Below is a small trained network, with its code and all its weights. Each question gives an input and a class and asks what happens when units are switched off, that is, made to give their printed mean instead of their output.

import numpy as np


def w(rows, s, z=0):
    codes = np.array(rows[::2]) - 128.0
    scale = np.full(codes.shape[1], s)
    scale[-1] = z or s
    return codes * scale


def f(y):
    return np.maximum(y, 0)


def log_softmax(a):
    a = a - a.max(-1, keepdims=True)
    return a - np.log(np.exp(a).sum(-1, keepdims=True))


def net(x, mask):
    res = np.array(x, float).reshape(1, 2) / 4 @ E
    y = f(res @ A[0][:, :-1].T + A[0][:, -1])
    res = res + np.where(mask, y, B[0][:, -1]) @ B[0][:, :-1]
    return log_softmax(res[-1] @ U[:, :-1].T + U[:, -1])


A, B = {}, {}
E = w([
[109,147,213,102,130,245,168],'x0',
[86,181,191,42,59,83,80],'x1',
],0.012)
A[0] = w([
[131,114,118,163,95,56,107,186],'n0',
[138,150,148,136,191,117,91,254],'n1',
[99,144,150,95,73,231,207,80],'n2',
[28,91,89,129,84,130,178,116],'n3',
[164,146,124,176,197,109,176,79],'n4',
[144,132,62,140,114,41,89,71],'n5',
[95,43,162,149,138,100,76,206],'n6',
[124,132,110,220,234,147,204,92],'n7',
[124,140,138,90,1,110,66,67],'n8',
[118,159,213,115,155,81,95,162],'n9',
[137,254,153,69,132,81,156,82],'n10',
[92,157,163,115,164,186,143,70],'n11',
[100,209,204,123,177,187,185,132],'n12',
[68,168,159,106,79,105,105,148],'n13',
[41,113,226,106,93,41,153,84],'n14',
],0.0096)
B[0] = w([
[194,171,116,55,125,172,87,239],'n0',
[201,84,196,103,127,203,39,255],'n1',
[133,187,50,51,34,121,126,224],'n2',
[138,126,148,107,182,96,124,128],'n3',
[55,166,118,150,165,67,163,183],'n4',
[173,245,13,130,23,124,163,224],'n5',
[176,127,162,134,87,218,41,209],'n6',
[75,75,100,207,196,88,211,252],'n7',
[132,118,141,254,100,32,178,211],'n8',
[132,69,167,167,171,114,149,210],'n9',
[60,125,92,179,153,113,190,190],'n10',
[165,159,43,145,106,88,142,178],'n11',
[169,199,125,96,64,140,82,244],'n12',
[110,48,163,153,159,91,164,226],'n13',
[61,113,115,205,163,46,160,207],'n14',
],0.0087,0.0096)
U = w([
[134,249,56,95,34,115,120,43],'0',
[79,60,117,192,149,87,197,57],'1',
[152,58,194,92,115,181,24,254],'2',
],0.013,0.0056)

Each question gives the input, the list of numbers given to net, and the class t.
The units are the neurons (one row each of A and B). Each row of codes is followed by its name. A weight is (code - 128) times the scale printed after its matrix; where a second scale follows, it is the last column's (A, B and U).
mask holds one flag per neuron, in row order. A switched-off neuron (its flag False) gives its mean, the last column of its row in B, instead of its output. The means were averaged over made-up inputs and are rounded, as every weight is.
A unit's drop is (log p(t) with every unit on - log p(t) with that unit switched off) / (log p(t) with every unit on - log p(t) with every unit switched off).
The circuit of an input: a set's keep is (log p(t) with only the set's units on - log p(t) with every unit switched off) / (log p(t) with every unit on - log p(t) with every unit switched off). Starting from the 12 units with the biggest drops (on a tie, the unit counted first), units are removed one at a time, each time the one whose removal leaves the highest keep (on an exact tie, the one counted first), for as long as the keep stays at least 0.8.
circuit, biggest first: the units of the circuit, biggest drop first
most important unit: the unit with the biggest drop
top k neurons: the k neurons with the biggest drops, biggest first
drop when u is switched off: that unit's drop, to one decimal
input [-8,-5], class 0: most important unit => n5
input [0,-3], class 2: circuit, biggest first => (n8, n5)
input [-8,-8], class 0: top 3 neurons => (n5, n0, n13)
input [2,3], class 2: top 2 neurons => (n7, n5)
input [-6,7], class 1: top 3 neurons => (n13, n8, n14)
input [7,-7], class 0: top 3 neurons => (n2, n12, n13)
input [-8,-7], class 0: top 2 neurons => (n5, n0)
input [6,7], class 1: top 4 neurons => (n13, n14, n9, n5)
input [5,-4], class 0: top 2 neurons => (n2, n12)
input [-7,-6], class 0: top 2 neurons => (n5, n0)
input [-3,4], class 1: top 3 neurons => (n12, n2, n8)
input [3,3], class 2: drop when n5 is switched off => 1.2
input [-8,-4], class 0: drop when n5 is switched off => 0.2
input [-8,-6], class 0: circuit, biggest first => (n5)
input [7,-5], class 0: drop when n2 is switched off => 0.1
